Below is a small trained network, with its code and all its weights. Each question gives an input and a target symbol and asks what happens when units are switched off, that is, made to give their printed mean instead of their output.

import numpy as np


def w(rows, s, z=0):
    codes = np.array(rows[::2]) - 128.0
    scale = np.full(codes.shape[1], s)
    scale[-1] = z or s
    return codes * scale


def f(y):
    return y / 2 * (1 + np.tanh(0.7978845608 * (y + 0.044715 * y**3)))


def softmax(a):
    e = np.exp(a - a.max(-1, keepdims=True))
    return e / e.sum(-1, keepdims=True)


def log_softmax(a):
    a = a - a.max(-1, keepdims=True)
    return a - np.log(np.exp(a).sum(-1, keepdims=True))


def net(x, mask):
    ids = ['βδεηθλμ'.index(c) for c in x.split()]
    T = len(ids)
    res = E[ids] + P[:T]
    u = 0
    for l in range(3):
        r = res
        for j in range(2):
            rows = slice(2 * j, 2 * j + 2)
            q, k, v = (r @ M[l][rows].T for M in (Q, K, V))
            z = softmax(np.where(np.tri(T) > 0, q @ k.T / 2**0.5, -1e9)) @ v
            o = O[l][rows]
            res = res + np.where(mask[u + j], z, o[:, -1]) @ o[:, :-1]
        u += 2
        y = f(res @ A[l][:, :-1].T + A[l][:, -1])
        res = res + np.where(mask[u : u + 4], y, B[l][:, -1]) @ B[l][:, :-1]
        u += 4
    return log_softmax(res[-1] @ U[:, :-1].T + U[:, -1])


Q, K, V, O, A, B = {}, {}, {}, {}, {}, {}
E = w([
[153,105,149,149,103],'β',
[109,186,55,148,60],'δ',
[159,220,2,126,118],'ε',
[106,211,95,108,153],'η',
[220,154,29,96,29],'θ',
[177,169,117,64,26],'λ',
[103,141,202,92,133],'μ',
],0.0063)
P = w([
[118,93,146,137,142],'0',
[90,170,147,107,39],'1',
[119,156,175,193,103],'2',
[98,154,138,77,49],'3',
[86,180,175,246,87],'4',
[197,146,173,70,98],'5',
[13,135,122,146,43],'6',
[172,169,199,202,109],'7',
[40,127,108,62,50],'8',
[189,185,215,229,108],'9',
[8,119,99,69,43],'10',
[226,203,214,223,123],'11',
[78,98,141,93,55],'12',
],0.011)
Q[0] = w([
[124,68,107,133,254],'L0H0',
[123,68,114,136,199],'L0H0',
[122,84,101,129,208],'L0H1',
[149,154,138,111,86],'L0H1',
],0.087)
K[0] = w([
[125,223,191,136,3],'L0H0',
[104,214,177,150,68],'L0H0',
[124,225,199,144,23],'L0H1',
[157,88,107,129,134],'L0H1',
],0.054)
V[0] = w([
[9,202,159,156,95],'L0H0',
[143,124,167,112,15],'L0H0',
[145,107,141,113,169],'L0H1',
[144,114,148,118,167],'L0H1',
],0.013)
O[0] = w([
[119,1,108,115,34,2],'L0H0',
[246,116,164,106,129,119],'L0H0',
[105,152,156,197,84,152],'L0H1',
[113,143,145,185,92,134],'L0H1',
],0.0065,0.00061)
A[0] = w([
[125,34,117,118,188,3],'L0N0',
[129,5,100,102,207,12],'L0N1',
[123,43,126,113,186,1],'L0N2',
[128,43,126,94,200,40],'L0N3',
],0.015,0.0038)
B[0] = w([
[156,103,131,133,168,18],'L0N0',
[103,1,98,108,228,54],'L0N1',
[200,145,160,165,150,3],'L0N2',
[151,82,128,167,179,7],'L0N3',
],0.0026,0.00056)
Q[1] = w([
[110,171,158,122,97],'L1H0',
[142,3,103,167,219],'L1H0',
[121,65,85,140,231],'L1H1',
[135,175,182,113,54],'L1H1',
],0.046)
K[1] = w([
[134,91,118,131,165],'L1H0',
[113,237,176,104,20],'L1H0',
[117,252,192,144,35],'L1H1',
[139,80,88,139,180],'L1H1',
],0.041)
V[1] = w([
[126,52,129,49,254],'L1H0',
[129,148,132,148,95],'L1H0',
[129,130,127,135,109],'L1H1',
[128,136,125,112,126],'L1H1',
],0.0095)
O[1] = w([
[95,170,174,219,71,2],'L1H0',
[141,126,112,90,125,157],'L1H0',
[135,112,113,123,170,139],'L1H1',
[169,16,101,142,250,143],'L1H1',
],0.0024,0.00027)
A[1] = w([
[142,38,87,129,155,32],'L1N0',
[154,82,129,95,207,77],'L1N1',
[163,38,88,137,220,98],'L1N2',
[101,82,113,118,252,1],'L1N3',
],0.017,0.0037)
B[1] = w([
[108,196,185,138,19,2],'L1N0',
[139,170,149,156,126,8],'L1N1',
[94,198,161,119,3,63],'L1N2',
[144,184,92,98,182,53],'L1N3',
],0.0061,0.00058)
Q[2] = w([
[87,137,114,147,109],'L2H0',
[82,123,108,2,117],'L2H0',
[128,128,133,125,129],'L2H1',
[130,128,130,120,122],'L2H1',
],0.084)
K[2] = w([
[168,115,130,44,136],'L2H0',
[253,200,194,228,169],'L2H0',
[123,126,126,135,127],'L2H1',
[133,104,117,132,148],'L2H1',
],0.049)
V[2] = w([
[168,59,150,146,64],'L2H0',
[95,126,216,106,156],'L2H0',
[127,141,113,4,115],'L2H1',
[42,95,102,147,93],'L2H1',
],0.037)
O[2] = w([
[169,186,181,124,171,73],'L2H0',
[185,105,94,220,104,103],'L2H0',
[117,36,253,139,157,207],'L2H1',
[218,82,83,58,84,254],'L2H1',
],0.018,0.0033)
A[2] = w([
[10,207,114,184,109,151],'L2N0',
[43,179,121,190,144,34],'L2N1',
[182,107,131,82,104,6],'L2N2',
[64,153,129,55,126,99],'L2N3',
],0.011,0.014)
B[2] = w([
[204,62,140,159,151,250],'L2N0',
[38,225,78,49,93,207],'L2N1',
[83,137,99,160,255,183],'L2N2',
[91,148,104,194,148,190],'L2N3',
],0.017,0.021)
U = w([
[171,252,99,40,93,192],'β',
[130,121,84,57,204,79],'δ',
[46,151,74,129,127,36],'ε',
[103,83,94,9,85,254],'η',
[100,195,157,127,171,59],'θ',
[146,136,193,27,155,160],'λ',
[159,147,108,205,152,80],'μ',
],0.0039,0.0061)

Each question gives the input, a string of symbols that net reads in full, and the target symbol t.
The units are the heads (2 rows each of Q, K, V and O) and the neurons (one row each of A and B). Each row of codes is followed by its name. A weight is (code - 128) times the scale printed after its matrix; where a second scale follows, it is the last column's (O, A, B and U).
mask holds one flag per unit, layer by layer, with each layer's heads first. A switched-off unit (its flag False) gives its mean, the last column of its rows in O or B, instead of its output. The means were averaged over made-up inputs and are rounded, as every weight is.
A unit's drop is (log p(t) with every unit on - log p(t) with that unit switched off) / (log p(t) with every unit on - log p(t) with every unit switched off).
The circuit of an input: a set's keep is (log p(t) with only the set's units on - log p(t) with every unit switched off) / (log p(t) with every unit on - log p(t) with every unit switched off). Starting from the 12 units with the biggest drops (on a tie, the unit counted first), units are removed one at a time, each time the one whose removal leaves the highest keep (on an exact tie, the one counted first), for as long as the keep stays at least 0.8.
units of the circuit, in order: the units of the circuit, biggest drop first
top k neurons in layer l: the k neurons of layer l with the biggest drops, biggest first
which heads matter: for each layer, one digit per head in row order, 1 if its drop is at least 0.15 and else 0, layers parted by /
input μ η ε η δ η μ ε θ η β λ, target β: units of the circuit, in order => [L2N0, L2H1, L0H1]
input ε η δ μ ε β δ δ μ μ δ, target μ: which heads matter => 00 / 00 / 10
input δ η η μ ε λ β η θ η η β, target λ: units of the circuit, in order => [L2H1, L2N3, L0H1]
input η μ η η δ μ, target δ: which heads matter => 10 / 00 / 01
input μ ε η δ ε η η ε η η ε θ, target ε: top neuron in layer 2 => [L2N3]
input μ λ η η θ λ η μ β θ η β, target η: which heads matter => 00 / 00 / 10
input μ μ ε ε θ η λ η μ η η β μ, target β: which heads matter => 00 / 00 / 11
input μ λ η η μ, target η: which heads matter => 00 / 00 / 01
input δ η δ μ η β η λ λ β, target λ: units of the circuit, in order => [L2H0, L2H1, L0H0, L0H1]
input λ η μ μ, target θ: which heads matter => 10 / 00 / 01
input β β θ λ, target μ: units of the circuit, in order => [L2H1, L0H0, L2N0, L2N1]
input θ η δ λ δ μ λ η ε η, target ε: units of the circuit, in order => [L2H0, L2H1, L0H0]
input δ β η η β μ θ λ β λ θ, target λ: top 2 neurons in layer 2 => [L2N1, L2N3]
input η μ θ δ μ μ μ β η λ, target η: units of the circuit, in order => [L2H0]
input δ η θ ε θ ε λ μ θ μ μ η η, target λ: units of the circuit, in order => [L2H1, L2N1, L2N3, L0H1]
input θ μ ε μ η δ β η μ ε δ δ, target ε: top 2 neurons in layer 2 => [L2N1, L2N3]
input η μ ε β ε μ δ β θ δ η β, target δ: units of the circuit, in order => [L0H0, L2H1, L2N2]
input η β μ μ μ ε ε θ ε ε, target ε: top 3 neurons in layer 2 => [L2N3, L2N0, L2N2]
input μ μ δ η θ δ μ η, target β: top 2 neurons in layer 2 => [L2N0, L2N3]
input μ θ η, target θ: top neuron in layer 2 => [L2N3]
